[ -8  13 -20 -10   5   3   1 -24 -14   9   5  -7  -9   6  12  49  21  11
  -6 -60  21  29   8  12  -5  10 -16  24   2  -6  16   0   2 -23 -11 -14
 -14  -4  -3  -8  -3 -12 -14  -1  21 -30  -5   5  13  -8 -12  -2  -2]
j217
[ 10   5   9   3  -8   1  -2  -9 -12  -1  -1  -3  -6  -2   3  23   3  -6
  -4 -23  11  16 -11   4   6   6  -3  -3   2   1  11   3  -4 -13  -7 -13
  -7  -5   9   7  -5  -6   0  12  15 -24  -9   8  -3   7  11  -3 -15]
j216
[ -5   6 -51  -9  -2   0  -3 -10 -22  12   6  -3 -17   8   2  69   2 -19
 -22 -19  30  34   6  27  22  -4 -44  22  10   8   8   1  -1 -33   1 -24
 -11  -4  15   6   5  -7 -25  46  33 -10 -41   4  17 -14   3  -8   1]
j216
[ -6   9   2  -6   9  -7   5 -22  -9  11   8  -4  -1  -4   6  42   8   3
  -4 -44  16  26   9   0  -1  11 -12  15  14  -7  13   2  -5  -9 -20 -19
 -12   2  -8  -3 -14 -11 -15   0  20 -37 -12  11   8  -5  -1   9 -10]
j217
[-18  14 -28 -28   7  12  -4 -32  -7   8   2  -3 -18   2   1  53   8  13
  -4 -54  22  43   2  18   2   1 -28  26   3  10  34  11  -3 -27 -32 -24
 -18   4  -4   2  -2 -27 -20  38  36 -41  -1   7  25 -20  -9  22   1]
j217
[  9  17  11  -2   4 -11   9 -15 -22  10  21 -10 -15  -1  11  45   5 -13
 -12 -45  29  40  24  16  14   8 -17  13   4   1  -3 -10 -14 -25 -13 -23
  -5   1  15   5   1 -14 -17  19  27 -47 -18  25   2  -8  -5  -9   1]
j216
[-14  -2   1   1  -1 -11  -6  -9  -6   2  -2  -2  -4 -18  18  19  -1 -10
 -16   9  -1  18  -1  14   5  14 -18   3   5   2  -9 -25  -4   0  -9 -12
   0   9  -2  -2 -15   4 -10  25   9 -27 -11   3  -3  -8  -1  45  -4]
j216
[ 19   4   6  19  -1 -11  -3   8 -17   3   7  -1   3   1   7  30  -3 -21
 -13  -5  14  25  15  -3  11 -13  -8  -3  -9  -2   2   2   1  -5   8  -7
 -11   8   5   9  56   0 -11   1  11 -19 -14   7  -5   0  13  -3   0]
j216
[-21   8 -26 -20   0   3  -2 -36 -20  12  11  -5 -17   1   2  87  10   4
   2 -76  35  49  10   4   2   4 -32  34   5   5  35  11  -2 -34 -35 -18
 -27  10   7   9   5 -18 -21  27  45 -57   1  26  30 -24  -1   9  -7]
j217
[  3   5   4 -14   9   6   2 -22  -1   3   6  -1 -11   4  -4  33  -1  14
 -29 -38  18  43   5   5 -10   1 -11  19   6  -5  24  15   1 -12 -29 -35
 -16  -4  -2   0  -6  -3 -13  14  21 -36   3   3  30 -17   3  32  -2]
j351
[-10  -1 -10 -22  -3   2  12 -16 -13   4   7  -2 -10   0  -3  40   7  -2
   0 -40  23  43  14  13  20   3 -25  20   4   4  12   5 -11 -26 -22 -28
 -14  -1  11   5  -1  -6 -16  32  32 -39  -6   8  13  -7   2  17 -12]
j216
[-11   5 -13 -17   1  11   0 -20 -13  11   6  -3 -13  11  -6  41  -6  -2
  -1 -50  38  27  16   0  12   2 -30  14   1  10  26   0 -15 -25 -21 -22
  -3   0   5   3   5  -1 -21  26  31 -59  -6  19  20 -15   1 -10  -1]
j216

[  0   1   1   1 -12  -3   5   9  -3 -27  15  -6   3   0   8  14   2  -2
   5 -21   4  18   1  -4  14   6 -12   7 -26  -7   5  10   4 -17   2 -11
  -2  -6   1   4   1   3   1  11  15   1   2   0   3   6  -4   2   0]
j895
[ -5  -4  -1   6  -4   5  16   2  -2   9  10 -37   5   1   7  30 -14  -1
   8  -6   7   3   0 -17   1  13 -11   7 -22   2   2   1  -8   2   2 -12
   4  -9  -9  -1  13   9  -6  38   3  -2   6  -5   3   8   5 -11   3]
j984
[ -2   6  -2   0 -15 -10 -13  -2  -1 -21   8  -4   3  -5   5  13  -5   1
   2  -6 -12  12   2  -1  -2  -3   5  11 -10  -1  -3   0 -13 -24   5 -16
   3  -1   8   5  -2   4  -3  -6   6  -2   5  -4  -5  -6   9  15  -2]
j895
[ -4  -1  -7 -10   8   9 -12 -11   4  13 -20  17  -8   1  -5   5  -1  -6
   2 -14 -16   5   4  -8   8  -3 -11   8  -5  -3   2 -24  -1 -20   1  -7
  -3   4   7   3 -14   4   1   1  -2   8   4  -7   1  -2   1  -4  11]
j895
[ 10   0   3  -8  23   9  14   3   4  15  -6   2  -9  -5   0   8  -3   4
   1 -25   3 -14   6   2   8  15 -20   1 -11  -5  -1  -6  10 -10  -2  11
  13 -10  -1   2  -5   5   3  12  -6  -1   6  -6   7  16   3  -9   6]
j984
[ -2  -1  -8   6   7  -2 -12   3   8 -15  -4 -18  -6   6   2  -2   1  -3
   2  24  -1   0   0  -5   5   5  12   3   4  -4   3   7  -2  27   1   4
  -7   1  -1 -10   2  -3  -3   5   5 -12  -5   1  -1  -8   1   4  -6]
j895
[ -5  -4 -18   4   2   4   4  -6  -1  15 -15  -8  -8   2  -2  -2   2   9
  -6   8 -18   1   2 -11  11   1  -4   4  -4   3   5  -3   2   2   7   5
  -4   1   7  -2  -4   1   5  13  11   4  -3  -1   0   5   1  -4   2]
j895
[ -6   8 -10   4  -9  -4  -7   3  -6 -10  -6 -22   1   0  -1  19   3   6
  -5  -4   1  19   3 -16   0  -4   1  11 -24  -1   3   3   4 -31  -2 -19
   0  20  10  13   8   5  -5  24  18  -2  -1   3  -4  -3 -13   8  -5]
j144
[ -6  -9   4   2  -4  -1   1   8  -1 -12  -8  14   4   2  -5 -11   5  -1
  -5  12  -7  -2   7  -4   6  -4   0   5   3  -6   2   4  -1  -1   4  -1
  -9  16  20 -10   1   0  11 -19   8  -2  -9  -4   7  -8  -8  10   0]
j895
[ -3   1   2  -3   6  15   4   1  -4  -4  18 -22   5  -7  10   6  -1  -5
  10  -9   6   0  -1  -1  -2  11   0  -1 -24  -7   0   5   0  -3   0 -10
   2   7   6   0   4   0   1   8  -4  -4   5   0  -2  -3  -4  -1   1]
j895
[  5  -7   0   6  -8  -2   0   3   1  -2   7 -13  -3   4  -2  -5  11  -4
  -2 -16  13   8   6 -20  -6  12  -8  -6 -28   0   8   6  -6  -1  -3 -14
  -1  14   1   5  -2   6   4  14   4   3  -1  -4  -7   2 -12  -5   9]
j895
[ -3   6 -11  -7   4   9 -17  -1  -8 -14   3   2  -3   1   5   8   0   1
  -1  -3  -8   9  -1   4  -4 -12   4  10  -3   8  -2  -1   3 -19   0   3
  -2   0   8  -1  10   2  -7   3  -5  -5   6  -2  -8  19   0   3  -2]
j984
[ -3  -6   3   4 -10 -12  -5  -3  -2   8   0 -12   4  -3  -3   2   3   5
  -4   6  -2   1  -5  -5  -1   3  -1 -11   7   6   1  10   1  10   2  -9
  -1  -7 -16  -3  10  -7   3   5  13  -2  -1   2  -1   7   9   6   4]
j984
[  3  18  -2  -4   6  15  22   2  -2  11   5  -1  -8  -2   7  26  -5  -5
   4  -8  -5  -4  -1   3   7   3  -4  11  -6   3  -2  -7   4 -13   0   9
   3 -12   2   3  -3   6  -6  12 -12   3   5  -6  -2   5  -1  -7  -8]
j984
[ -6   0  -1   0   0   4  -9  -2   0  -4   2 -15  -1   2   6  20  -3   0
   5  12 -11 -15  -1   1  -1  -1  -4   8  12   7  -2   3  -5  16   3   4
   0   5 -14   4  12  -3  -9  14   2  -8   4   4  -1  -3   5   1  -5]
j895
[  1   5   5  -8 -10  -4  12   5   2  -6   9   1   3   1   5   5 -12  -2
   7   9  -3  -5  -3   9   1   0  -3   4  12  -2   3   9   5   7   0   1
   2 -14   1   6   1  -9  -1  -8   7 -15   3   1   0   3  -1  -1  -4]
j895
[  4  -2   0  -5  -1   8 -18 -10  -1 -15  10  13   7   1   4  -6  -4   2
  -4  -7  -3  -1   5  -5   3   6  10  -1  -9  -8   2  -2 -11   1  -8   4
  -5  10  14  -4  -3   4   5 -24  -6  -4  -9  -4  -2  -6 -12  -6   4]
j895
[ -2   4  -7  -1  -1  10  -7 -16  -1   9  15  -7   4   7  -1   1   3  -3
  -2 -17   1   9   3  -7   4  10 -12  -4 -21  -4  11  -9  -2  -8   7  -1
   0   4  10   0  -4   9   2   2 -13   1  -9   3  -7  -2  -3  -9  10]
j895
[ -1  -5  -3   0   0  -3  -2 -15   5  -7   2 -12   3   4   4  -2  -4   0
   8   7  -4 -13  -6  -9   5   6  -3  -4   6  -7   0  -2  -7  28  10   5
 -11  -4  -7 -11  -1  -1   1  -4  -4  -5  -5   2  -1  -8   2  -4   1]
j895
[  8  -7   3  -8 -22  -9  -5  12   1  13   2   4   3  -1   2   1  -6   1
  -3 -17   1   5  -5  -3  -6  -4  -3 -10   6  13  -4  -2  -3  -3  -2  -3
   3 -12 -11   2  11  -8  -3  -5   5   4   5   6  -4   7  14   4   3]
j984
[  1  -1   3   3 -25  -8  12   4   4  -4  -2   1   8  -4   1   4   1   0
  -5 -12   0   8  -2 -18   5  -3  -4   5   0  -2  -3  -8   1  -1   1  -1
  -5  -6  -8   7   2   3   3   2   4   5   5  -1   1   9   2   0   2]
j984
[ -1  -5  -6   4   2   1   0  -6   3   6 -12 -22  -4   3  -9   3   7  -6
   9  -6  11  -2   2 -18   7  -2 -18   4 -20   0   6  -6  -7  26  12   1
  -2  -4 -11  -2   0   2 -11  18  -6  -5  -3   4  43   2  -3 -11   5]
j895
[ -3   7  -5   4  12   1  -5  -4  -3  -9 -14 -17  -5   1   3   6   5  -1
  -2  15   8   8   3  -5   1   1  16   4  -9  -5  -5   4   9  -1   3  -3
  -7  13  15  -3  -2   0  -4   9  15  -3   2  -5   0  -7  -7  11  -1]
j895
[ -6  -2  -6   9   1  -5  19   0 -16  17  -3 -29  -4   1  -6  16   1 -11
   1   1  13   4  -1 -10   5   9   4   6 -23   2   2   6   0  -2   0 -14
   1   8   4   1   2  11  -1  34  -3   1   0   1  -5   1 -12  -1   1]
j895
[ -2   2  -7   5  -7   0   2   4   2 -37   5  -8   2   4   9   7  -2  -4
   5  -1  -4   4  -1 -11  12   1  -2  14 -11  -8   4   0  -2  12   5   3
 -16  -2   3   1  -3   2  14  -4   6  -1  -1   1  11  -5 -11   2   0]
j895
[-10  -3  -5   0   2  11   6 -11   0   9 -12   9   3  -2  -9  -5  -1  -1
   1 -25  -3  -5   2  -6   8  -3  -7   2 -19  -7  -2 -12 -10  -7   7   6
  -6   7   8  -1 -15   7   5 -13 -10   5  -7  -4  -2  -1  -7  -3   7]
j895
[  0   2   2  -5  24  12 -15  -2  -2   4 -22   8 -12   4  -7   1   4  -3
   6  -1   1   4   2  -2   4  -8  -5  19  11   5   4 -18  -3   2  -3  15
   6  -5  -5   6 -13   4   0  18 -13   3  -2   5  -2  -3   1  -4   4]
j895
[ -1  -8 -11   0  23   7 -23 -16   1  -1  -6 -20   0   2   8  -7  12   0
   6   9  -6   1   1  -7  11  12   2   1 -14  -2   3   2   0  -3   6   4
  -5  16  20 -19  -3   0  10  -9   1  -1  -4  -7  -1  -7  -4  -6   4]
j895
[ -5   2 -14   6   2  13  -2   0  -2  -4 -14 -14  -3  -1 -13   8   1  -4
   3  -2   7   9   6 -21  15   1   0   7 -24  -3   4  -7   4  -3  12  -1
 -12  14  12  -2  -6   0  -1  14  -2 -10   0   0  -1  -6 -15  -1   5]
j895
[  3   4 -16   1 -15   5   0   1   7 -36   6   4  -2   6   6  12  -1 -10
   2 -22  -9  12  19 -12  -2  -4  -1  17 -25 -11   6  -8  -5   6   4   5
 -12  -6  -6   5 -11   5  -3   5  10   3   2   1  -2  -3  -5 -10   7]
j895
[ -3   1  -3  14   4   6  17  -8   0   5  -1   1  -8  -6  -4   3   3  -3
  -2 -14  15  -4   5  -6   5  10   1  -1 -25  -7  11  -1   3  -6  -6  -9
  -6  15   5   6  -4   3   6  16  -3   7  -4  -5  -2   1 -13  -7   3]
j895
[ -6   4  -3  12   3   1   8  -4  -8  -6   5 -31  -1  -5   1  25  -2  -5
   5  18   1   1   0  -1  -3   5   9  14  -7   2  13   4   1 -16   7 -10
   2   3   7   1   0   6  -8  26   3  -4   2  -5  -2  -2   0   7  -8]
j895
[ -3  -5   6  -6 -14   8  14   2  -2  11  25  11  19 -11   7   6   0  -1
  -8 -27  -8   5  13   7   1   7  -4 -12 -10 -12   2  -3  -1 -23   5  -8
   7  10  11  -1   7   5   4 -21 -13   6  -4  -6   1   2  -3   2   4]
j984
[ -5 -11 -10  -5 -20   5 -23 -10   7   0   6  -8   3   1  -3   3   0  -3
  11 -20  -7   3   0 -18   4   7 -17  -1 -17  -2   3  -7  -7   6   8   1
  -5   2  -5  -8   0   4  -2   2 -12  -4  -3  -2  -4  -4  -1 -15   9]
j895
[ -7   0  -6   5 -43  -9   1  -4   1 -39  27  -9  24   9  10   7   3   1
  -4  -9  -7   7  -7 -10   1   5 -22   1 -13  -8   7  13  -4  14   8 -10
 -19   7   4  -8   6   2  -2 -21  11  -4  -4   0  -5  -8  -4  -5   7]
j895
[ -5  -4  -6   5  -1   1  -8  -4  -1 -15   5 -21   0  -5  10   6   0   4
   4  -6   2   8   3 -10   8  14  -9   7 -17 -10   3   6   3   2   6  -7
  -1  -1  -4   2  -3   0   7  12  16  -9  -2  -2   2   3  -2  -3   8]
j895
[  4   9  10  -3 -27  -8  43  11   8  -5  30  43  13   0   5   3   4  -2
  -7  -1   1  -4  -5  11 -12  -9  -1  -8   9  13  -1  -9   6  -7  -7  -8
   3  -9  -5   6  10   3   5  -7   3   0   0   0  -2   3  -1   9  -3]
j984
[ -3  10 -17   1   5  11   3  -7  -5  -8  -6   8  -6  -3  -3  15  -5  -3
   1   2 -13   1   2   0  10  -7   5   5  -2  -2   6 -15   0  -9   5  11
  -2  -4   7  -2 -12   2  -8  -1   0   3   6  -8  -1  -5 -15   1   1]
j895

[ -9  -6 -25   7   0  -9 -11  -9  -4  11   2   7   5  -1   2  -1 -38  -6
   3   4   2   5  -1   3   5  -1   7 -16   3 -14  -3  -1  -1   8  -3  19
  10 -18 -20   5  -4   0  -6   4   9   7  -6 -18  11 -14   0 -13  15]
Q
[ -5  -4 -31   4   5 -11  -2 -14   4  -5   3   0   6  -3  -1   2 -16   2
   7  -1  -1   1 -17   5 -10  -6  -3 -15  -9  -5   2  -7   8   7   9  13
  -6 -24 -11   2   0   2  -7  -2   8  -8   9 -22  -3  -7 -11   4  16]
Q
[-10  21  13  -2   5   4  -8  -3  -1   6   4  13   7   1   7  -1 -17   8
   5  -6  -1   0  11   0  13   4 -22 -16   9  -1  -6   6   1  21   1  24
   2  10  -8   3   0  -3  17  -8   1   2   8 -13   0  -5  -3  -7  13]
Q
[ -3  -3  -2  -6  10 -16  -1   1  -2  14 -19  -3   1   5   2  -3 -26  -8
   1   4  -3   5  14   2   0  -2  -3  -9   3 -12   1   1   2   8  -3   0
   5  -7   0   3   0  20  -2   5  -6   7  -7 -10  -7  18  -3  -7   5]
G
[ -5  14 -33   4  -1   3  -2  11  15   1  12   4   5  -9  -1   8  15  -1
   8 -11   4   2   4  -8 -10 -11 -10 -19  -7   6   5 -19  19  14   3   8
 -17   2  -9  -8   7  -8  -4 -16  12  -5  13 -25 -10  -8 -14   1  13]
Q
[ -3   6 -15  -3  -1   4 -11 -10   0  11  -1 -13   0  -2  -4   3 -17  -4
  -1  -1   5   8   7  -6   7   0   8  -5   4  -1   0  -5   0  10  -7  13
   3  -5 -12  -4   0   4  -4  -2   9  11   3 -17  -7   1   0 -13  15]
M
[ -6   3  -9   6   8  -6   2   6  -5   6   0   4   4   3  -1   0  -2 -11
   5  -2   0   7  -6  -7 -13  -4  -2  -3   2   6  -5  -1   4   4  -4   1
   0  -9 -10   4   7  -3  -7  -1   9   6  -1  -4   0  19  -8  -5   1]
T
[ -1  11   4 -14   9   0   2  -3  -3   6   5   4   4   4  13  -3  -5 -10
   3   3  -8   9   5   0   8   9  -5   2  -5  -2  -1  -3  -2  10  -3   8
   6   2   1  -4   3  16  -2   7   6   3   0  -4  -9   9  -2 -11  12]
G
[  7   2 -34   1   7  -9   1   6   8  -1   6  -4   8  -3   4   7   1   0
   9   2   7  -1   1   1 -21  -5  -4 -26  -4  -1  10  -8  15   8   9   7
 -14 -14   5   8   3   5   3  -6   0   0  10 -22 -12 -12 -19   4   9]
Q
[ -1   2 -15  -3   4   1 -10   8   8   7  -1   3   0  -1   5   2 -17  -8
   5   0  -2   6  10  -3   1  -1 -12  -6   6  -3   2  -4  10   6  -6   4
   1  -7   3   7   3  12  -3  -7   0  10  -9 -17  -7  11  -6  -9   4]
M
[ -2  10 -17 -11  13  -5  -3  -4   5   4   5   4   4  -8   2   4 -33  -8
   6   3   2   8   3  -1   3  -1   1 -10   5 -18   3  -1   5  16   2  37
   0   1   2   5   0  16   5   8   0   7  -8  -9  -5  16   6 -10  10]
M
[  1   2  -7  -5  13  -6   4  -6 -18   5   4   5   1   3   5   1 -14  -8
   9   3   5   4   0  -2  -6   5   2  -3  -6  -2   0  -4   7   9  -1   8
   4 -11  -6   4   0   6  -9  11  18   7   2 -10  -4   9  -7 -12   8]
T
[  4   9 -36   2   7 -12 -16 -20  -2 -16  -2   2   5 -13   0   3 -41  -6
  14   9  -5  14 -15  -1  -4  -8  10  -4 -18 -19   3  -1   3   4  -6  16
 -13 -13  -4  -5 -13   7  -8   4  12  -2  -5  -7  -6  23   5   3  15]
Q
[ -3   9 -17  -5   2  -6  -8   3   0  11   3   2   5  -3  -1   5 -25  -6
   2   6  -1   7   6 -10   5  -5   7  -7   3  -6   2  -4   9   9  -6  12
  -2  -3 -13   1  -3   3  -3   1   0   5 -13 -15  -5  13   2 -19  14]
M
